Below is a small trained network, with its code and all its weights. Each question gives an input and a target symbol and asks what happens when units are switched off, that is, made to give their printed mean instead of their output.

import numpy as np


def w(rows, s, z=0):
    codes = np.array(rows[::2]) - 128.0
    scale = np.full(codes.shape[1], s)
    scale[-1] = z or s
    return codes * scale


def norm(h):
    return h / np.sqrt((h * h).mean(-1, keepdims=True) + 1e-5)


def f(y):
    return np.maximum(y, 0)


def softmax(a):
    e = np.exp(a - a.max(-1, keepdims=True))
    return e / e.sum(-1, keepdims=True)


def log_softmax(a):
    a = a - a.max(-1, keepdims=True)
    return a - np.log(np.exp(a).sum(-1, keepdims=True))


def net(x, mask):
    ids = ['ΘΛαγδζημστω'.index(c) for c in x.split()]
    T = len(ids)
    res = E[ids] + P[:T]
    q, k, v = (norm(res) @ M[0].T for M in (Q, K, V))
    z = softmax(np.where(np.tri(T) > 0, q @ k.T / 4**0.5, -1e9)) @ v
    res = res + np.where(mask[0], z, O[0][:, -1]) @ O[0][:, :-1]
    y = f(norm(res) @ A[0][:, :-1].T + A[0][:, -1])
    res = res + np.where(mask[1:13], y, B[0][:, -1]) @ B[0][:, :-1]
    return log_softmax(norm(res)[-1] @ U[:, :-1].T + U[:, -1])


Q, K, V, O, A, B = {}, {}, {}, {}, {}, {}
E = w([
[164,185,76],'Θ',
[195,167,86],'Λ',
[210,46,88],'α',
[6,2,191],'γ',
[188,162,81],'δ',
[84,67,71],'ζ',
[198,83,88],'η',
[198,90,91],'μ',
[73,103,90],'σ',
[165,207,217],'τ',
[70,59,82],'ω',
],0.0091)
P = w([
[98,158,114],'0',
[179,79,2],'1',
[179,82,158],'2',
[171,91,28],'3',
[187,65,166],'4',
[159,83,46],'5',
[193,54,174],'6',
[155,88,47],'7',
[197,45,180],'8',
[150,86,50],'9',
[196,55,183],'10',
[139,79,54],'11',
[179,182,201],'12',
],0.007)
Q[0] = w([
[137,82,143],'head 1',
[51,182,74],'head 1',
[152,91,254],'head 1',
[112,96,92],'head 1',
],0.012)
K[0] = w([
[94,187,207],'head 1',
[254,45,126],'head 1',
[56,230,123],'head 1',
[114,83,77],'head 1',
],0.0098)
V[0] = w([
[151,57,164],'head 1',
[143,93,35],'head 1',
[49,215,110],'head 1',
[2,225,240],'head 1',
],0.0062)
O[0] = w([
[108,28,95,137],'head 1',
[194,165,140,197],'head 1',
[103,230,183,91],'head 1',
[130,195,2,2],'head 1',
],0.0076,0.0066)
A[0] = w([
[149,131,214,90],'neuron 1',
[117,216,205,100],'neuron 2',
[130,75,120,187],'neuron 3',
[246,106,143,154],'neuron 4',
[131,78,39,61],'neuron 5',
[164,123,45,101],'neuron 6',
[82,44,224,105],'neuron 7',
[230,56,90,190],'neuron 8',
[78,219,125,255],'neuron 9',
[18,165,93,114],'neuron 10',
[35,5,178,122],'neuron 11',
[1,90,121,76],'neuron 12',
],0.0083,0.0044)
B[0] = w([
[168,108,157,159],'neuron 1',
[44,66,102,145],'neuron 2',
[121,179,117,199],'neuron 3',
[67,106,61,224],'neuron 4',
[141,185,202,147],'neuron 5',
[45,90,115,138],'neuron 6',
[223,135,103,209],'neuron 7',
[77,192,214,255],'neuron 8',
[143,53,128,147],'neuron 9',
[254,100,220,133],'neuron 10',
[121,206,140,225],'neuron 11',
[53,171,57,141],'neuron 12',
],0.0054,0.0095)
U = w([
[159,176,122,146],'Θ',
[135,144,150,46],'Λ',
[157,45,116,151],'α',
[8,122,151,176],'γ',
[110,133,136,135],'δ',
[171,93,132,213],'ζ',
[139,126,136,4],'η',
[153,63,131,78],'μ',
[136,235,150,149],'σ',
[50,217,115,139],'τ',
[147,155,123,97],'ω',
],0.016,0.0034)

Each question gives the input, a string of symbols that net reads in full, and the target symbol t.
The units are the heads (4 rows each of Q, K, V and O) and the neurons (one row each of A and B). Each row of codes is followed by its name. A weight is (code - 128) times the scale printed after its matrix; where a second scale follows, it is the last column's (O, A, B and U).
mask holds one flag per unit, heads first, then neurons. A switched-off unit (its flag False) gives its mean, the last column of its rows in O or B, instead of its output. The means were averaged over made-up inputs and are rounded, as every weight is.
A unit's drop is (log p(t) with every unit on - log p(t) with that unit switched off) / (log p(t) with every unit on - log p(t) with every unit switched off).
The circuit of an input: a set's keep is (log p(t) with only the set's units on - log p(t) with every unit switched off) / (log p(t) with every unit on - log p(t) with every unit switched off). Starting from the 12 units with the biggest drops (on a tie, the unit counted first), units are removed one at a time, each time the one whose removal leaves the highest keep (on an exact tie, the one counted first), for as long as the keep stays at least 0.8.
circuit, biggest first: the units of the circuit, biggest drop first
k most important neurons: the k neurons with the biggest drops, biggest first
drop when u is switched off: that unit's drop, to one decimal
input τ σ Λ, target τ: circuit, biggest first -> [head 1; neuron 7]
input σ ζ η σ γ, target σ: most important neuron -> [neuron 11]
input τ ζ σ ζ α σ τ, target τ: circuit, biggest first -> [head 1; neuron 2]
input σ γ ζ σ γ τ ω τ, target γ: 4 most important neurons -> [neuron 7; neuron 2; neuron 11; neuron 4]
input γ ζ ζ η ζ Θ η, target γ: 4 most important neurons -> [neuron 7; neuron 8; neuron 6; neuron 4]
input τ α ζ γ σ δ Λ, target τ: circuit, biggest first -> [head 1; neuron 6]
input σ τ ζ ζ Θ α τ Λ ζ σ α Θ ω, target σ: 2 most important neurons -> [neuron 11; neuron 9]
input δ τ τ α σ δ γ Λ γ δ, target γ: 2 most important neurons -> [neuron 8; neuron 7]
input η σ σ γ γ Θ δ Λ ζ Θ, target γ: 4 most important neurons -> [neuron 8; neuron 7; neuron 4; neuron 6]
input γ Θ α Λ, target α: 2 most important neurons -> [neuron 11; neuron 4]
input γ σ η σ α, target γ: circuit, biggest first -> [neuron 7; head 1; neuron 8; neuron 6]
input Λ ζ τ Θ, target τ: 2 most important neurons -> [neuron 7; neuron 4]
input σ δ ζ τ σ ζ Θ σ σ ζ δ, target σ: 2 most important neurons -> [neuron 7; neuron 4]
input τ Θ α ζ η ζ α σ ω, target τ: most important neuron -> [neuron 12]
input γ Λ μ, target γ: 3 most important neurons -> [neuron 6; neuron 7; neuron 11]
input γ α τ σ Θ τ Λ ζ δ, target γ: 2 most important neurons -> [neuron 7; neuron 6]
input σ σ τ σ τ τ τ Θ σ τ η, target σ: 2 most important neurons -> [neuron 8; neuron 2]
input σ σ γ, target σ: 3 most important neurons -> [neuron 11; neuron 7; neuron 4]
input τ Θ ζ, target τ: drop when head 1 is switched off -> 0.8
input σ σ τ ζ γ Λ σ ζ σ Θ σ τ, target γ: drop when neuron 4 is switched off -> 0.1
input σ α Θ Λ σ τ Λ, target σ: drop when head 1 is switched off -> 1.7
input σ τ Θ ω σ σ ζ ζ μ, target σ: drop when head 1 is switched off -> 1.0
